array([121, 124, 128, 137, 150, 118, 135]) | 121, 135

array([141, 156, 127, 118, 123, 121]) | 141, 121

array([142, 128, 106, 147, 111, 113]) | 142, 113

array([104, 114, 120, 130, 131, 103, 109]) | 104, 109

array([[107, 122, 116, 121],
       [ 99, 124, 120, 118]]) | 107, 118

array([[127, 126, 144, 131, 141, 132],
       [146, 116, 136, 116, 127, 137],
       [152, 129, 109, 126, 129, 128]]) | 127, 128

array([[131, 115, 136, 115, 112, 141],
       [139, 132, 127, 152, 134, 120],
       [138, 142, 127, 149, 120, 133]]) | 131, 133
---
[[125 126 128 133]
 [133 131 134 157]] --> 134

[158 138 136 122 143] --> 122

[[139 103 140 152]
 [151 110 120 143]] --> 120

[[103 151 112 147 103 135 131]
 [153 154 105 146 125 135 111]] --> 135

[141 148 143 154 104 157] --> 104

[[123 124 112 135 134 125]
 [130 131 126 122 118 143]
 [126 112 107 128 120 152]] --> 120

[[141 145 157 139 144 116 124]
 [108 141 132 118 141 120 128]] --> 120

[[129 128 128 125]
 [125 155 127 130]] --> 127
---
[115 102 120 116 137 130 143] yields 102
[112 126 126 114 150 136 112] yields 126
[107 136 114 104 120 146 136] yields 136
[101 152 124 130] yields 152
[115 155 110 101] yields 155
[127 108 101 153 100 138] yields 108
---
147  141  118  115  138
149  157  107  109  129
127  114  153  148  139
-> 107

155  116  119  126
107  144  132  133
138  150  122  121
-> 144

141  124  119  138  135  132  133
140  120  129  134  133  138  128
134  135  122  118  126  101  124
-> 133

125  130  135  122  153
112  130  135  122  145
112  130  135  122  148
-> 135

152  130  112  124  129  122
141  134  108  114  143  111
137  155  127  129  117  118
-> 114

131  131  130  131  135
122  124  130   99  134
108  136  127  132  129
-> 130

137  116  101  115  140  132  137
123  124  111  136  124  107  157
146  110  104  113  137  122  144
-> 124
---
[[120 105 124 135 154]
 [133 110 124 141 135]]
135

[[155 113 130 116]
 [101 120 112 110]
 [144 135 136 119]]
130

[114 132 126 125 126 104 144]
104

[118 145 152 126 127 125 134]
125

[132 111 142 140 150 133]
150

[132 131 109 140 104]
140

[[133 135 132 119 111 117]
 [117 120 118 144 150 143]
 [119 121 127 125 123 137]]
111

[100 156 134 143 127]
143

[[147 115 131 120 121 133 109]
 [130 129 128 139 156 138 116]]
133
---
Input: [111 130 152 144 130]
Output: 152
Input: [106 136 120 138 135]
Output: 120
Input: [120 124 101 113 144]
Output: 101
Input: [138 137 103 132 115]
Output: 103
Input: [154 122 155 134 134]
Output: 155
Input: [132 151 139 138 125]
Output: 139
Input: [128 147 107 116 134]
Output: 107
Input: [146 141 115 154 157]
Output: 115
---
[[128 120 106 135 140 102 156]
 [128 121 106 135 121 123 147]
 [128 120 125 148 121 130 136]] ⇒ 140

[[139 134 130 127]
 [156 127 133 132]
 [101 127 156 112]] ⇒ 134

[[124 119 128 124 127]
 [134 136 131 132 130]
 [130 150 101 114 150]] ⇒ 128

[[134 138 136 114 127 118]
 [116  99 111 133 131 136]
 [127 117 126 132 107 150]] ⇒ 114

[[114 141 124 146 146 147 137]
 [118 132 115 153 146 144 139]
 [121 139 139 119 118 129 122]] ⇒ 146

[[129 136 113 106 114 100 133]
 [120 146 153 142 102 137 157]
 [109 124 117 114 148  98 143]] ⇒ 114

[[128 133 127 112 140 107 128]
 [102 156 105 150 132 148 102]
 [130 134 130 112 124 111 131]] ⇒ 140

[[109 129 148 124 136 131]
 [137 128 122 124 126 133]
 [129 138 133 120 132 152]] ⇒ 124

[[114 115 140 146 124 117]
 [135 130 104 121 118 135]
 [130 130 103 106 136 131]] ⇒ 146
---
116	141	121	134	104	119	115 yields 104
131	123	104	109 yields 123
117	118	129	131	153 yields 129
118	137	125	131	106 yields 125
122	155	144	135	128	121 yields 135
101	109	123	121 yields 109
154	119	124	106	111	118	115 yields 111
102	120	119	116	127 yields 119
---
[[128 144 119 132]
 [141 115 131 156]] value 156, 144

[120 127 106  98] value 127, 120

[136 114 105 154 120 151] value 154, 151

[[128 128 131 127 128]
 [127 127 105 129 127]
 [128 128 139 129 127]] value 139, 131

[102 126 123 141 109 134 121] value 141, 134

[149 119 155 119 153 129] value 155, 153

[[137 110 120 133 143 142 121]
 [104 128 141 118 140 100 139]
 [135 147 125 130 149 124 102]] value 149, 147

[149 131  99 139] value 149, 139

[[146 125 115 119 123 121]
 [100 131 139 133 127 119]
 [143 125 121 123 126 131]] value 146, 143

[135 132 151 136 110 114 100] value 151, 136
